Table B holds the same points as the rows below and some others, measured another way and shuffled. Each row below is followed by which row of B it is.
B:
[[ -49   68 -108 -105  -91  -21   74 -127  265  -45  -34   12   23   34
   -58 -158 -200  -11 -157 -170  208   49 -154  -48   27  -84   42   53
  -164]
 [ -92 -129   51  -29   65  124 -142  -30   54  152   36  -20   17   -8
  -180  -84  235   33   31  123  -11  -79  126   59  -41   34   58  -73
   200]
 [-147  -67 -133  -31    9  -62 -182  -13  184  104   44   46   28   21
   -88 -182  199  -71 -149 -122   14  -60  -14  -35    1   50   31  -66
    39]
 [ -31 -158 -108  107   19   10 -241  -23    2   26  267  -37  -33   11
    35    7  365   11   35   66  -83 -127  -21  128   32  115   48   15
   -29]
 [  18  -70  -30 -108   84  -89 -202   -1  266   95 -180   91  102   23
   -88 -179   82   -4  -78  -26   27   -4   10  -62    2   -1   13 -105
    68]
 [ 428 -155  280   38   -5  444    9 -249  119  -33 -208   84  -95  109
  -114  224 -156  423  513  700  178   -7  180  219 -133 -159  143  -10
   185]
 [-165 -120  -30 -202   98  117   20  -78   50  250  -29 -172   75   14
   -67 -226  283  -69  -97 -230  229  -76 -194  155  150   31  268  300
    13]
 [  34   30  373 -169  151   25   59   45  -56 -169 -119 -118  236 -140
  -268  -18 -118   12  -32  207  -26  117  255  -41    6  -51 -198 -154
   224]
 [   2   60  161 -233  -74   44   83   -7   83  145  135 -249  112  -48
   -29  -20 -291   80    9    2  -39   79 -119  -29   24   20   74   12
  -205]
 [  20  131  -30  -88  192  153  -70 -174   32   -3   33  -21   90 -124
  -274  -82  115   68 -132  -64  278  -81 -103   92   90   50 -106   -7
    26]
 [  16    5   53 -163  -61 -131 -170   31  114  141   80  -42   86   47
   117  -22   31  -34  -57  -51  -29   65  -69  -25  -23  140  101  -37
  -153]
 [  67    8 -122  -24  -96  302   80 -248  253  121   78  -37 -110   42
  -136  -39 -220  243  123   78  221  -84 -193   89   -7 -105  138   84
  -150]
 [ 108  343   79 -181   69 -134 -225  -54  -32  -13  222   -6  169 -141
   -42   87  -28  -11 -238  -94  109   78  -94  -43  -18  287 -211 -216
  -220]
 [  55   82  -80 -122  -89 -137 -106  -62  171   29  104  -13   49   49
   137  -43  -54  -27 -123 -166  108   60 -224  -11   28   94   72   46
  -305]
 [ -96   42 -295   99 -124 -147 -351  -63  108   79  400  102  -90   57
   152    3  313  -75 -180 -180   10  -88 -154   29  -50  252   37  -77
  -241]
 [ -13 -254  -42   82  117   91  105  -58  152 -286 -148  -44   42  -15
  -214 -189   62   28   44   87   55  -75   50   85  147 -283  -46  142
   149]
 [ -17  -95   63 -146  -50  -43 -140   49  160  224   35  -80   64   45
    41  -80   12   18   30   36 -107   19  -20  -28  -26   61  138  -43
   -57]
 [ 128 -269   71  -70  128   -9  -58  -19  305  -82 -469  105  105   90
  -107 -208   52   46   87  152   87   29  107   16   48 -227   69   51
   229]
 [-238   30  -15 -144 -158   45 -148   31  138  456  328 -144   -4   -9
   -69  -80  -36   30  -50  -49 -188  -38  -20 -101 -118  182  137 -189
   -88]
 [ 305  -43  192 -103  -14  145   91 -149  203 -137 -259   33   45   69
   -45   48 -300  206  207  309  196   97   16   65  -16 -176   63   50
   -14]
 [  56  -30  295 -189 -177 -110 -183  131   71  241  125  -84   85   76
   153  118 -130   39  118  246 -278  154  158  -93 -179  167  120 -231
   -58]
 [-129 -114  -38   41   57   26   41  -10   97 -172   74  -98   59  -83
  -230 -149    4   -8  -66   17  -69  -52   59  -16   82 -134 -128  -17
    65]
 [ -23  132  310 -280  251   15   13   30  -85  -31  -90 -169  292 -203
  -304  -95  -15  -35 -165    3   71   83  105  -30   79   49 -186 -110
   157]
 [ 120 -289  -69   51   51    0  -75  -78  285 -146 -297  118    3  128
    -5 -149  138   44   97  115  107  -28   13   86   59 -199  115  132
   105]
 [ -83 -132 -121 -108   46  -79  -51  -41  251   31 -184   24   73   63
   -33 -270  131  -99 -152 -210  162  -10 -116    9   96  -84  123  147
     5]
 [  65  157  186 -162  174   -7 -100  -28  -31  -72   12  -53  201 -158
  -220   -5   -2   14 -134   46   80   46   64  -18   26   97 -202 -167
    53]
 [-167 -237  -92  106    6  128 -112  -43   15   70  203  -69  -67   31
   -79  -79  373   -2   46   63  -36 -155   46  144   21   19  127   76
   122]
 [   8   53  213 -188  -63  159   91  -59  -20  143  173 -228   63  -36
   -61   56 -183  110   77  114   22   46  -39   54  -17   50  101   28
  -104]
 [  43   -4  -42   13  -98   72 -358  -52   18  323  410  -19  -78   36
   102  146  230  129  112  154 -117 -105  -51   90 -115  290  123 -155
  -153]
 [ -30 -217  126   53   24  283  172  -58   74  -98   28 -175   -3  -50
  -287  -57 -122  174  217  315  -81  -76  147   75   32 -247   -7   24
   181]
 [  51  239  136 -201   76   -2 -129  -72  -65   47  171  -75  152 -124
   -89   56   16   -2 -164  -53  146   47  -67   21    5  222 -102 -106
  -114]
 [ -48   82 -158  -38    3   17 -161  -96  133  109  216  -29   15  -53
   -81  -69   65   42 -126 -120   70  -82 -158   11   27  110  -20  -64
  -164]
 [  81   71   41  -24  -94  -31 -114  -24  179  -26  138   11   37  -23
   -66   44 -232  108   20  153 -116   47   40 -103  -93   22 -119 -245
  -118]
 [  43  -64  -80  118  -69   16  -51  -76  119 -187  175    3  -32    3
   -41   19  -35   73   37  129  -43  -36    0   21    0  -63  -77  -43
   -97]
 [  13   52  -48  -28  145  274  -14 -218   89   14    9   -3   11  -85
  -313  -85   82  130  -24   36  292 -116  -58  124   52  -33  -36   23
    80]
 [  89  132   -9 -159  -74  -93  -16  -82  158  -33   82  -66   85    4
    65  -14 -199   19 -110 -118  123   84 -212  -21   42   49   10   36
  -308]
 [ 111 -165  260 -165  -80   57  -50   -9   81  149 -142  -36   40  144
   108   46   29   57  182  238   31   97   98   80  -89   17  266   68
    70]
 [ 169 -192    2   85   88  -83 -129  -12  127 -276  -85   47   63   24
     4  -26  131   34   70  167  -32  -10   54   66   79 -100  -76   22
    17]
 [-154  -48 -339   80   90 -109 -313  -58   36   38  294   20   -9  -21
    24 -139  541 -128 -242 -296   86 -180 -209  115  126  197    3   81
  -129]
 [ -12 -211   95  -45   75  -21  -92   41  205  -15 -231   41   91   32
  -147 -162   80    6   33  154  -73   12  190  -37  -14 -118   11  -88
   245]
 [ -25   33  -32  -66  -76  119   87 -121  286   10  -20  -14    7   -8
  -210 -116 -322  123  -12   45   76   15  -30  -86  -34 -147  -28  -89
   -43]
 [  15  -72  -50   99  -42 -109  -83   -4  119 -259  132    9   24  -15
   -22  -20  -19   -1  -30   77 -103    7   43  -28   22  -63 -135  -84
   -82]
 [  -9  268   12 -139  164   24 -137 -122  -18  -10  121    0  137 -169
  -239  -34   87   -3 -254 -139  235  -16  -73   14   37  176 -203 -138
   -28]
 [  21  109  151 -175 -225 -252 -315   99   48  250  271   -3   65   93
   292  145    3  -66  -67   29 -170  157   21 -101 -193  342  117 -225
  -237]
 [ 168   65   54 -156 -110 -176  -69  -38  164  -70    6   -6   88   80
   220   29 -155   -6  -57  -52   89  146 -152  -14    6   54   76   52
  -302]
 [ -77  -63   98  -11   32   73   19    1   30  -83  109 -124   74  -89
  -214  -60  -37   39   -2  126  -97  -20  120  -11   16  -65 -108  -95
    93]
 [  60  -29  -85  -10 -121  155  -56 -143  261  153   96   10  -79   63
   -55  -21 -146  184  119  116   46  -56 -101   25  -63  -38  114  -41
  -127]
 [-109  -61 -318  142  -34 -142 -341  -68   86  -11  286  122  -70   64
   114  -60  491 -123 -187 -190   67 -129 -133   93   20  195   40   26
  -136]
 [  69 -190  -21  129    7  -24    3  -28  150 -328  -27   19   13   18
   -65  -50  -15   42   63  174  -54   -8   84   27   53 -191  -98   14
    33]
 [ -11  102  -16  -46   84  312   28 -250   81   45    5   31  -20  -61
  -330  -60   15  136  -32   57  345  -85  -22  106  -12  -20  -15  -15
   116]
 [  57 -101  -40  -51    7  283  187 -199  313    0 -190  -39  -19   23
  -261 -168 -273  203  121  110  218  -53  -86   49   52 -285   77  115
    32]
 [ -42 -132   83 -141  -83  169   44  -83   95  229    3 -120  -13   95
    13  -60   42   56   94   44  116   -2  -61  115  -12   -7  301  172
    -6]
 [  -1  124  -85   10   49 -189 -188   13   80 -193  244  -25  119 -132
   -88  -32  -20  -29 -196  -77 -112    1  -39 -100   54   87 -283 -214
  -178]
 [ 204  -95   79 -161   48 -142  -80  -38  177 -101 -286   53  128  106
   150  -76   58  -35  -14  -15  190  103  -95   65   76  -34  131  173
   -79]
 [-149   56   40 -235   31   12  153  -51  132   22  -69 -148  145  -62
  -183 -220 -149  -74 -213 -229  177   57 -112  -44   96  -69   24   99
   -48]
 [ 130 -125  350 -226   33 -227  -68  149  137  -86 -347    3  232   65
    59  -66  -93  -75   10  168  -94  223  218 -102  -41  -52   26  -89
   135]
 [  75 -210 -107   14   31   38 -161  -68  242   61  -97   62  -24   98
     6 -114  167   76   95   72   52  -82  -58   91   39  -65  143   75
     7]
 [ 159 -254   45   82  105  211  109 -143  141 -273 -233    0   -1   37
  -175  -67   21  150  200  278  156  -60   62  168  102 -286   27  173
   170]
 [ 125  116    7 -116 -128  -12   12 -124  176  -21   64  -11   22   47
    74   35 -247   80  -22   -4  151   85 -165   -4  -22   18   63   23
  -276]
 [-122   66   96 -224   19   41   26  -29   21  159   98 -185  118  -61
  -104 -111  -14  -40 -134 -133   95   19  -89   13   45   75   68   46
   -61]
 [ -33 -197  -39   92   43  307  157 -170   94 -136    0  -85  -58   -4
  -253  -98   29  136  134  162  145 -126   13  157   81 -226   55  165
   132]
 [ -64  -51  252 -301  164 -206  -74  169   53   44 -190 -156  306  -81
   -85 -201   48 -150 -175  -99  -93  125   84  -99   94   28  -43  -45
   105]
 [ 141  177    1 -157 -122 -122  -79  -65  172   11  154  -39   69   11
   132   52 -262   57  -79  -65   55   99 -213  -55   -2  104    0  -48
  -390]
 [ -29  225   21 -128  176   86  -49 -158   16  -47    7   27  131 -146
  -301  -90   70   -9 -242 -115  315  -13  -29   28   40   82 -166  -82
    59]
 [  75   46  -14 -143 -107 -125   25  -70  202  -75  -27  -21   61   76
   129  -60 -170  -30 -101 -129  160  112 -188  -13   40  -23   88  122
  -270]
 [-175  297  167 -188    0  -92 -112   49 -106   72  352 -136  172 -191
  -186   19  -71  -87 -278  -94  -83   79   84 -138  -73  256 -236 -324
   -57]
 [-154    0 -207   26  123  -62  -33  -32  107 -184  186 -116   99 -154
  -219 -213   82  -59 -235 -233    2 -105 -135  -16  186  -51 -203    6
  -107]
 [-226   38  -24  -76  -66  -78 -274   89   95  306  323  -58   45  -57
  -102  -81  102  -40 -132  -44 -248  -41   76 -134 -114  220  -41 -322
    -7]
 [ -23 -205  299 -240  125  -77   70  115  167  -35 -432  -73  243    8
  -152 -236  -69  -77  -15   87  -33  134  208  -79   46 -186   44   11
   280]
 [-111   78  188 -184  153   -4 -126   48  -40  111   50  -99  194 -141
  -236  -87  115  -47 -149   -5  -26   21  129  -41   -2  133 -114 -189
   156]
 [ -82  245 -179 -139   46   84  -72 -156  129  167  270 -107   57 -141
  -200 -111  -83   63 -223 -259  175  -90 -293   -6   80  125  -83  -53
  -260]
 [ 178  -65  104   87  -96  -70  -93   14  134 -259   95   22   26   10
     5  116 -214  127  139  337 -211   60  157  -61  -77  -70 -160 -218
   -69]]
Rows of B count from 0, top down.

[ 177 -484  304   52   13  223 -110  -88  -18   24  -96   -5 -106  463
  -62   14 -101  281  -89  537 -121  323   89  -52 -192 -374  159   -7
  166] : 14
[ 272 -355  252  223   67    0   68   82 -317  359 -130  247 -148  352
  -88 -212 -250  373    3  305 -304 -130   23 -336 -183 -276  359   27
  -24] : 44
[ 325  296  -99  141 -102  -58  138  -29 -121   39  -10   34 -407 -187
   32  -72  -48  -52   99 -473  203  -15  -70  -35 -100   52   93 -214
 -338] : 27
[ 108 -271  200  119   63  142  -34 -147  159  -91 -106  202  118  140
  -93  -91   75  195   20  426  -33   63  305   47  -25 -259    0  132
  191] : 2
[ 134 -269  114  -10   69 -157   14  -69  213  -90 -106  146  263   51
 -126  -15  206   77   87  325 -236  -52  385  -67  191  -82   95  257
   70] : 17
[  22  -93  209  134  191  -93  -87  131 -162  112   86  -68   42   81
  310 -293 -456  111  -57  136  -20 -153  -60 -296   23  133  115  -67
 -132] : 41
[ 337 -203  181  166   37 -151   79  228 -250  437 -108  327 -113   17
 -157 -208  -98  243   29  162 -308 -227  -90 -287  -31  -80  203  134
  -66] : 64
[ 273  -28 -127  328   25  -73  125  124   32  215  -61   94 -116 -252
 -106 -186  278  -14  -32 -134 -164 -113  -30   70  196    1 -170   85
  -23] : 70
[ 402  -71  119  184 -123 -114  115  157  -59  222  -54  179 -143  -50
 -111 -234   -4   96  -11  -19 -207 -297   47 -273  157   -4  158 -111
   77] : 0
[  77 -202 -104 -195   67 -143  -50 -181  186 -254  -15 -289    3  101
  -21  334  258 -131   84  -27  -13  480  266  158   13  -54   55  206
 -385] : 28
[ 368  308    2  180  -34 -330  175  213  -33  289 -161  471 -145 -537
 -144 -218  147   34  150 -210 -122 -358 -244 -114  164  204   27   92
  -38] : 54
[   1  161 -192  250  269 -497  189  -25  -35   64 -262  -22  -75 -192
  190  -56  151   62  107  -88 -335   63 -383  -38  155  195  161  138
 -186] : 25
[  38 -199  165  -12  203 -232  -93  138  -68  117  -19  -49   85   25
  151  -79 -172   83  -18  246 -192   63 -117 -179   68  119   96  170
 -142] : 37
[ 140  385   33  -43   44 -411   -3  230   60    8   73   24    8 -533
  240 -183 -133 -192   71 -291   88 -240 -231 -187  300  526  -39  -29
 -210] : 21
[ 381 -241  213  103  -77  -71   70  113 -152  265 -116  220 -180  160
 -156 -115  -66  230    7  190 -246 -102   11 -276  -34 -163  276  -16
   51] : 13
[ 174  278  103  -44   31 -431  147  -43  118  -82 -195  425  131 -317
  -18 -122   42   55  277   -7  -85 -322   81 -218  170  191  265  135
  -40] : 68
[ 360 -125   39  154  -55 -170  125  129 -188  240  -51   -9 -229   97
  -37 -125  -66   88   -3 -116 -248 -132    3 -291   56  -15  258 -101
 -158] : 58
[ -33  185  -68 -187  155 -494   51 -136  308 -359  -49  -10  333 -284
  135   61  163 -182  247  -96  -21  -79  307  -51  308  314  118  240
 -268] : 67
[  90 -134  168   58   51  411 -188 -133   89  -88   30   95 -133   11
  -43   13  -32   99  -22  240  377  407   72  312 -312 -269 -253   53
  -43] : 26
[  61  566 -182   85  127 -688  234  -18  -51 -101 -198  -60 -163 -379
  372  -83  -67  -78  200 -439 -111 -119 -452 -226  231  496  332 -138
 -296] : 7
[ 159 -235 -133  479   41  360   56 -151   61   29  -86 -118 -269  140
  -56  -95  262  114 -150   64   18  333   22  350  -84 -374 -247  -76
   97] : 34
[ 242 -427  349  -64  -47  138 -135  -27   34   46 -160   56 -179  314
 -122  102   -6  269  -97  572 -140  437 -142  -10 -165 -291  140   26
  251] : 47
[ 200 -216  -90   54    1  -20    7   -3  131  -72  130 -196   84   13
  -40  -19  162 -154   -7 -136  -26  -11  497   11  199  -29  -82   79
 -254] : 46
[ 273  -16 -191   39   10 -454  169  113  -57   97  -26 -248 -124  -71
   46   41  149 -137   44 -355 -319  -34    7 -211  268  223  225   21
 -377] : 19
[ 285  150 -130 -179  -15 -631   91  199  191   29  -76  -73   13 -459
  -53  141  367 -251  111 -272 -294    3 -153  -94  439  427   52  201
 -232] : 31
[-125 -106   37  527  289  318   74 -382  -34  -88 -235  254  -20  248
  109 -257  -67  383   47  370   94  119   95  221 -311 -448  -19   52
  108] : 69
[ -17 -160 -135  393  366 -396  186   -5 -214  270 -325   12  -72  113
  132  -99   81  272   41  171 -552   96 -387  -90   21  -43  245  227
 -143] : 12
[  12 -207  191  138   80  177  -14 -273  150 -261  -58  102  177  276
   66 -160  -92  183   46  357   84  -15  476  -25  -43 -252  109  -18
  127] : 39
[  78  351 -118   76   54  -22  -36   64   61 -124  248 -181  -62 -420
  279 -178 -148 -287   29 -508  436  -92   96   69  110  338 -264 -120
 -427] : 29
[  24  -98  207   77  207 -296  114 -162 -100  -23 -245  335  166  228
   76 -156 -211  322  213  346 -239 -210  178 -328  -69 -108  487  151
  -56] : 55
[ 140  273   64  130  -40  -12   39  -55  -15 -158   62  -89 -180  -96
  300 -229 -290  -33    9 -250  286 -100  -22 -134   29  169   90 -346
 -113] : 45
[ 388    1  146 -190  -82 -451   51  213  187  155 -179  408   74 -420
 -314   64  350   -4  159  135 -321 -132  -61 -123  296  175   94  325
   71] : 24
